In the rows, zero is written as 128.
Each row of numbers stands for one node and depends on some of the facts below. Use the named rows to name the rest.

Named rows:
[135 131 129 138 133 130 146 120 139 132 136 127 137 124 141 128 127 123
 118 115 132 141 134 138 130 127 130 136 136 141 129 133 131 138 116 127
 129 126 122] : (45)
[129 132 122 123 126 129 127 125 134 128 132 136 133 136 129 127 128 129
 124 145 118 129 143 137 135 126 123 128 141 131 127 133 120 135 115 131
 129 126 129] : (1014)
[134 132 124 131 128 130 133 129 106 132 141 128 131 123 125 125 116 132
 113 127 140 119 124 122 132 129 136 133 127 118 128 138 134 135 119 124
 123 125 138] : (323)
[126 128 128 120 128 130 122 121 144 125 125 128 125 133 126 132 131 128
 144 127 113 138 134 135 130 127 124 126 129 130 129 130 131 123 132 129
 125 125 115] : (543)
[131 129 124 134 126 129 130 136 121 130 136 128 131 120 134 127 125 129
 114 132 141 124 128 127 135 127 134 124 132 117 128 133 131 128 125 124
 132 127 132] : (1649)
[127 129 128 125 124 126 127 130 128 132 136 131 124 137 130 127 124 130
 130 143 143 123 121 124 153 126 134 129 133 109 128 131 135 129 126 130
 129 122 125] : (1359)
[132 128 106 116 138 140  77 141 144  99 105 119 124  77  78 133 130 131
 159  91  94 143 121 142  78 127 126  82 122 126 131 124 126  98 153 113
 132 135 100] : (1688)
[125 128 136 128 129 132 123 134 122 132 131 123 123 122 129 131 129 127
 128 128 132 126 114 118 130 129 130 131 124 128 126 123 138 123 138 127
 130 131 131] : (1867)
[130 131 123 132 127 131 140 126 132 128 133 128 132 125 144 132 130 130
 116 133 121 130 143 134 127 129 130 130 129 129 127 137 130 130 122 126
 129 129 130] : (1591)
[132 135 127 137 133 133 130 125 131 133 138 128 132 120 134 125 124 122
 118 121 147 131 123 132 140 125 135 132 133 119 129 130 134 131 124 123
 133 129 133] : (633)
[129 131 125 124 125 129 120 127 131 129 133 130 125 131 125 129 124 128
 135 139 140 126 121 128 152 125 134 126 136 110 128 130 137 126 126 128
 131 122 122] : (1898)
[132 127 132 126 133 129 120 129 140 125 117 129 124 125 109 125 131 126
 139 119 110 125 107 120 113 129 124 123 119 130 126 110 131 120 140 129
 131 139 144] : (138)
[131 130 125 135 129 129 134 134 122 132 139 129 132 121 134 127 124 128
 113 130 146 126 126 127 138 126 135 128 134 118 128 132 131 131 124 125
 132 127 132] : (1888)
[124 123 131 124 128 122 123 135 122 128 130 129 126 132 119 126 126 130
 133 132 141 124 119 124 145 126 132 122 134 121 129 125 130 128 129 131
 127 120 116] : (114)
[132 124 126 125 124 120 140 134 136 132 135 131 129 138 128 130 129 135
 120 140 122 135 134 133 143 128 131 125 146 129 127 135 132 139 115 134
 126 116 103] : (1040)
[125 131 126 122 128 131 120 123 133 126 126 135 132 135 123 126 129 128
 132 135 116 129 141 136 127 126 117 129 130 135 127 128 114 130 122 131
 126 128 133] : (472)
[124 126 132 129 127 134 134 131 133 131 131 128 130 129 143 131 133 130
 120 127 116 129 144 131 122 129 121 134 115 132 128 131 121 123 130 128
 125 132 136] : (665)
[121 128 134 128 126 126 137 125 121 123 123 120 124 125 141 138 138 128
 127 126 116 129 129 125 120 132 126 131 127 147 126 126 137 130 131 130
 129 133 123] : (976)
[120 111 151 128 127 120 145 148 141 136 120 133 126 150 132 125 142 134
 119 136  98 120 131 114 112 132 110 135 106 149 125 106 112 126 139 143
 125 136 150] : (1368)

Facts:
(189) {Ψ=(615) (1688) (465), ε=sepepluk}
(356) {Ψ=(1123), ε=sepepluk}
(1195) {Ψ=(1664), ε=ginu}
(1923) {Ψ=(138) (1099), ε=nedrom}
(1682) {Ψ=(1017), ε=sepepluk}
(1394) {Ψ=(483), ε=nedrom}
(449) {Ψ=(455) (483), ε=nedrom}
(1652) {Ψ=(472) (1049), ε=nedrom}
(627) {Ψ=(1009), ε=ginu}
(191) {ε=steza}
(323) {Ψ=(742), ε=nedrom}
(1008) {Ψ=(632), ε=nedrom}
(628) {Ψ=(1755) (483), ε=nedrom}
(588) {ε=sepepluk}
(1423) {Ψ=(251) (1009), ε=steza}
(623) {Ψ=(1136) (629), ε=nedrom}
(1304) {ε=steza}
(997) {ε=ginu}
(45) {Ψ=(981) (1947), ε=nedrom}
(1040) {Ψ=(114), ε=steza}
(1168) {Ψ=(191) (483), ε=sepepluk}
(1776) {Ψ=(1996) (483), ε=nedrom}
(1210) {Ψ=(1654) (1491), ε=nedrom}
(1295) {Ψ=(1394), ε=skatir}
(633) {Ψ=(588) (1375) (1628), ε=nedrom}
(1628) {Ψ=(1998), ε=sepepluk}
(1959) {Ψ=(483), ε=ginu}
(510) {Ψ=(1552), ε=sepepluk}
(1664) {Ψ=(1996), ε=skatir}
(215) {Ψ=(138) (543), ε=nedrom}
(1755) {Ψ=(1357) (1764), ε=nedrom}
(1313) {Ψ=(575) (1663), ε=nedrom}
(654) {Ψ=(1764), ε=steza}
(1802) {ε=skatir}
(1833) {Ψ=(1654), ε=steza}
(1996) {Ψ=(483) (1049), ε=nedrom}
(143) {ε=steza}
(1375) {Ψ=(981) (483), ε=leklik}
(1097) {ε=leklik}
(1325) {Ψ=(688) (1049), ε=ginu}
(884) {Ψ=(1438) (632) (1996) (1574), ε=nedrom}
(1749) {Ψ=(1939) (1168), ε=skatir}
(1882) {Ψ=(1249), ε=ginu}
(647) {ε=nedrom}
(1368) {ε=skatir}
(907) {Ψ=(632), ε=nedrom}
(786) {Ψ=(1082) (981), ε=steza}
(1591) {Ψ=(1408) (1574) (483), ε=nedrom}
(778) {Ψ=(483) (1049), ε=sepepluk}
(468) {Ψ=(1664) (472) (1654), ε=skatir}
(1654) {ε=ginu}
(556) {ε=nedrom}
(1359) {Ψ=(647) (1175) (483) (510), ε=steza}
(1408) {Ψ=(1270), ε=leklik}
(463) {ε=leklik}
(632) {Ψ=(483), ε=sepepluk}
(1216) {Ψ=(73) (797) (1893) (463), ε=steza}
(1475) {Ψ=(1776) (976) (483), ε=nedrom}
(1702) {Ψ=(1491), ε=skatir}
(1308) {Ψ=(1357), ε=nedrom}
(1470) {Ψ=(455) (1996), ε=sepepluk}
(1893) {Ψ=(1357), ε=sepepluk}
(1147) {Ψ=(1664), ε=leklik}
(1272) {Ψ=(1438), ε=sepepluk}
(1205) {ε=ginu}
(1740) {Ψ=(734) (114), ε=ginu}
(1275) {ε=steza}
(1348) {Ψ=(1275) (138) (1663) (483), ε=leklik}
(1357) {Ψ=(632), ε=sepepluk}
(706) {Ψ=(1927) (515), ε=steza}
(1927) {ε=nedrom}
(1009) {Ψ=(1927) (1357) (1491), ε=nedrom}
(643) {Ψ=(472) (632) (1574) (1123), ε=skatir}
(1400) {ε=nedrom}
(924) {Ψ=(73) (632) (67) (1136) (1719), ε=steza}
(1553) {Ψ=(1408), ε=steza}
(454) {Ψ=(706) (997) (515), ε=sepepluk}
(759) {Ψ=(1702) (1787) (1408), ε=sepepluk}
(1059) {Ψ=(1249), ε=sepepluk}
(1201) {Ψ=(1755) (483) (1557), ε=skatir}
(348) {ε=sepepluk}
(491) {Ψ=(1923), ε=nedrom}
(1888) {Ψ=(1249) (67), ε=nedrom}
(245) {Ψ=(531) (1368) (706) (510), ε=steza}
(1655) {Ψ=(67) (997), ε=nedrom}
(389) {Ψ=(191) (1589), ε=ginu}
(412) {Ψ=(629), ε=steza}
(1555) {Ψ=(1375) (483), ε=nedrom}
(1317) {Ψ=(1049), ε=nedrom}
(544) {Ψ=(1059) (706) (483), ε=nedrom}
(1787) {Ψ=(1275) (1802), ε=skatir}
(105) {Ψ=(504), ε=nedrom}
(889) {Ψ=(1526), ε=ginu}
(703) {Ψ=(632) (1423), ε=steza}
(1649) {Ψ=(1755) (1205) (483), ε=nedrom}
(592) {ε=steza}
(1774) {Ψ=(981) (1254), ε=nedrom}
(1948) {Ψ=(575) (1475) (1491), ε=nedrom}
(615) {Ψ=(215), ε=nedrom}
(1149) {ε=nedrom}
(1758) {Ψ=(1357), ε=ginu}
(71) {Ψ=(143) (981), ε=sepepluk}
(138) {ε=skatir}
(734) {Ψ=(1136) (1655), ε=nedrom}
(465) {Ψ=(1787) (1764), ε=nedrom}
(1175) {Ψ=(455) (449) (1049), ε=nedrom}
(485) {Ψ=(1927) (1357) (543), ε=nedrom}
(139) {Ψ=(1313) (884) (632) (1756) (648), ε=nedrom}
(943) {Ψ=(191), ε=nedrom}
(1688) {ε=nedrom}
(136) {ε=nedrom}
(1939) {Ψ=(1249), ε=sepepluk}
(1993) {Ψ=(553) (483), ε=nedrom}
(492) {Ψ=(1574), ε=nedrom}
(386) {Ψ=(553) (1969) (191) (1408) (510), ε=steza}
(1254) {Ψ=(455) (667) (1802), ε=nedrom}
(981) {ε=steza}
(327) {Ψ=(1491), ε=leklik}
(739) {Ψ=(1249) (1357) (483), ε=nedrom}
(73) {ε=leklik}
(629) {Ψ=(1357) (1996), ε=nedrom}
(1099) {Ψ=(455) (632), ε=skatir}
(801) {Ψ=(1628), ε=steza}
(1765) {Ψ=(251), ε=sepepluk}
(100) {Ψ=(114) (191) (1764), ε=nedrom}
(1530) {Ψ=(483), ε=nedrom}
(515) {ε=ginu}
(531) {ε=nedrom}
(1552) {Ψ=(1009) (515), ε=steza}
(700) {ε=leklik}
(688) {Ψ=(1216) (1776), ε=nedrom}
(1998) {Ψ=(1664), ε=leklik}
(1947) {Ψ=(1094) (1776), ε=skatir}
(1663) {Ψ=(1009), ε=nedrom}
(25) {Ψ=(138) (1408) (412), ε=nedrom}
(1136) {Ψ=(1304) (483), ε=nedrom}
(257) {Ψ=(1927) (629), ε=nedrom}
(1391) {Ψ=(1996), ε=sepepluk}
(1094) {Ψ=(483) (1009) (515), ε=steza}
(1764) {Ψ=(191), ε=steza}
(67) {Ψ=(1099) (1249) (191), ε=steza}
(1557) {Ψ=(483), ε=nedrom}
(892) {Ψ=(1049), ε=nedrom}
(1249) {Ψ=(1664) (981) (483), ε=nedrom}
(665) {Ψ=(647), ε=nedrom}
(1362) {Ψ=(67), ε=ginu}
(1312) {Ψ=(665) (1357), ε=nedrom}
(543) {Ψ=(575), ε=steza}
(553) {Ψ=(1097) (1998), ε=nedrom}
(1270) {Ψ=(136) (251), ε=sepepluk}
(1123) {Ψ=(647), ε=nedrom}
(648) {ε=sepepluk}
(483) {ε=steza}
(1302) {ε=sepepluk}
(1014) {Ψ=(67) (1348) (706) (1019), ε=sepepluk}
(1322) {Ψ=(1136) (1655), ε=steza}
(114) {Ψ=(1664), ε=steza}
(388) {Ψ=(1993), ε=skatir}
(1526) {Ψ=(251) (1557), ε=steza}
(1574) {Ψ=(483) (1654), ε=nedrom}
(178) {Ψ=(1059) (1764), ε=steza}
(1969) {Ψ=(1017) (1998), ε=sepepluk}
(883) {Ψ=(472) (348) (1348) (1867), ε=sepepluk}
(1438) {Ψ=(1009), ε=steza}
(1461) {Ψ=(632) (543) (1628), ε=steza}
(455) {ε=nedrom}
(742) {Ψ=(1664) (1175) (1272), ε=ginu}
(761) {Ψ=(1275), ε=nedrom}
(472) {Ψ=(1927) (1357), ε=sepepluk}
(1017) {Ψ=(1927) (1348) (483) (1168), ε=nedrom}
(1867) {Ψ=(483), ε=ginu}
(1968) {Ψ=(1802) (924), ε=skatir}
(667) {ε=skatir}
(21) {Ψ=(543), ε=ginu}
(504) {Ψ=(136), ε=nedrom}
(1719) {Ψ=(1304), ε=steza}
(760) {Ψ=(654), ε=nedrom}
(575) {Ψ=(483) (1491), ε=nedrom}
(1049) {Ψ=(632) (483), ε=sepepluk}
(211) {Ψ=(1438) (1302), ε=skatir}
(1898) {Ψ=(797) (138) (483), ε=steza}
(1756) {Ψ=(1557), ε=steza}
(1082) {Ψ=(884) (138) (1059), ε=sepepluk}
(251) {Ψ=(483), ε=leklik}
(1772) {Ψ=(515), ε=nedrom}
(1019) {Ψ=(472) (1049), ε=leklik}
(976) {Ψ=(136) (191) (1049), ε=ginu}
(1589) {Ψ=(1357), ε=nedrom}
(797) {ε=nedrom}
(1491) {ε=nedrom}

Rows to name:
No name comes twice in this set of rows, the named rows included.
[127 131 153 145 162 123 136  96 126 139 129 119 142 124 106 111 124  95
 153  49 197 165  80 142 166 120 131 148 147 180 136  99 128 154 125 134
 126 123  89] => (143)
[119 125 130 119 131 130 105 130 129 121 119 125 122 124 109 127 129 126
 154 115 129 127 118 128 130 126 125 117 120 123 130 118 125 115 144 127
 126 127 117] => (1275)
[130 135 123 121 122 135 123 123 143 134 136 140 130 143 137 129 128 129
 122 156 114 126 147 136 139 126 122 135 134 120 126 136 121 129 117 130
 128 127 144] => (356)
[120 125 142 127 138 128 130 115 138 129 123 125 130 135 121 126 132 119
 148  97 131 144 122 138 136 126 119 135 127 156 131 117 124 132 133 134
 122 124 107] => (981)
[139 136  99 112 130 135  94 127 154 107 115 131 131 104  93 133 129 132
 146 127  86 144 140 152 103 126 127  95 151 130 127 135 126 121 122 120
 132 124  99] => (189)
[127 129 124 102 140 129 108  96  26 114 123 125 132 138  56 119  80 150
 148  92 102 106 119 101  84 138 114 156  90 167 126 145 116 156 110 128
  69 125 151] => (1302)
[129 125 123 125 127 120 126 136 126 128 134 129 126 127 117 127 125 132
 129 138 140 129 119 127 148 125 136 118 144 116 129 130 136 133 122 129
 130 117 107] => (178)
[133 131 127 129 132 126 128 122 130 132 136 128 129 131 123 126 122 122
 135 125 153 134 113 131 157 124 136 131 143 119 129 128 139 135 122 129
 130 120 114] => (786)
[135 130 114 122 132 137 107 130 150 111 116 123 128  99 108 135 133 131
 140 107  91 144 139 144  91 128 125 105 127 136 129 133 129 114 136 119
 129 131 109] => (615)
[120 127 130 122 127 127 122 129 132 130 128 136 132 139 127 125 132 130
 129 140 118 124 143 133 128 127 114 129 128 138 127 125 109 131 124 134
 125 129 134] => (510)

The same nodes again, as new rows of numbers:
Some nodes and their rows:
[116 103 139 117 142 115 136 128 148 124 105 104 141 135] : (556)
[128 101 133 161 142 132 127 124 140 121  94 111 147 115] : (1589)
[148 113 161 123 170 124 126  76  89 138 125 130 182  79] : (1888)
[ 93 129 113 159 105 127 107 166 195  63 102 140  76 136] : (1654)
[133 160 114 171 131 150 143 155  88 151 149 123 141 164] : (1833)
[171 102 145 123 116 146 120 106  96  95 149 189 124 114] : (1325)
[ 88 166  89 152  85  98  62 135 197 107 166 121  78 143] : (632)
[ 99 189 122 162 178 127 109 127 156 135 126 100 135 123] : (1059)
[136 111 143  77 153 124 115  77 123 120 146 121 164 146] : (1254)
[147 110 144 134  95 140 136 143 144  81 126 160 119 118] : (1867)
[ 82 119 151  36 115  87 159 121 183 118  93  99 109 147] : (1688)
[152 125 151 125 151 132 137 114 106  95 118 160 129  78] : (1195)
[ 75 105 111 160  93 107 109 175 228 101  83  81  90 184] : (1491)
[114 136 126 109 117 130 137 149 120 134 136 145  85 134] : (1348)
[106 173 121 123 120 121 127 137 129 151 145 112 123 156] : (412)
[ 82 196 126 111 127  82  99  99 116 150 132 125 122  84] : (67)
[143 155 123 147 114 141 130 126  78 157 178 143 133 179] : (703)
[171  83 131 152 110 143 116 112  95 142 140 149 152 126] : (1652)
[178  75 134  99  89 134 164 122  99 156 131 143 147 150] : (1591)

Which node is each row?
No name comes twice in this set of rows, the named rows included.
[167  98 140 152 118 157 168 164 113 108 106 157 111 138] => (627)
[ 28 219 100 134 111  72 109 142 193 125  89  69  92 115] => (191)
[158 112 161 120 165 152 172 130  96 108 106 151 131  81] => (389)
[ 98 114 122 154 137 135 156 171 173 115  69 119  95  69] => (1368)
[ 65 140 118  98 122 119 131 166 178 111 107 104  66 153] => (1408)
[112 103 119 136  97 108 149 164 166 146  66  97 121  67] => (531)
[150  90 133 183 151 156 164 151 108 147  82 111 161  99] => (1772)
[197  65 133  88  83 130 147 100  92 142 160 167 140 157] => (139)
[124 160 113 154 103 141 153 181  89 168 120 118 116 113] => (1552)
[137 108 150  70 142 112 167 108 118 152  92 104 140 114] => (760)
[ 91 125 123 140 121 133 113 162 166 108 142 134  80 165] => (251)
[ 90 164  94 199 121 111  76 163 201 103 134 101  88 129] => (1357)
[ 59 203 120 130 157 102 142 136 150 134 109  67 115 137] => (1764)
[ 88 134 118 226 135 133 127 191 195  67  50 113  99  82] => (515)

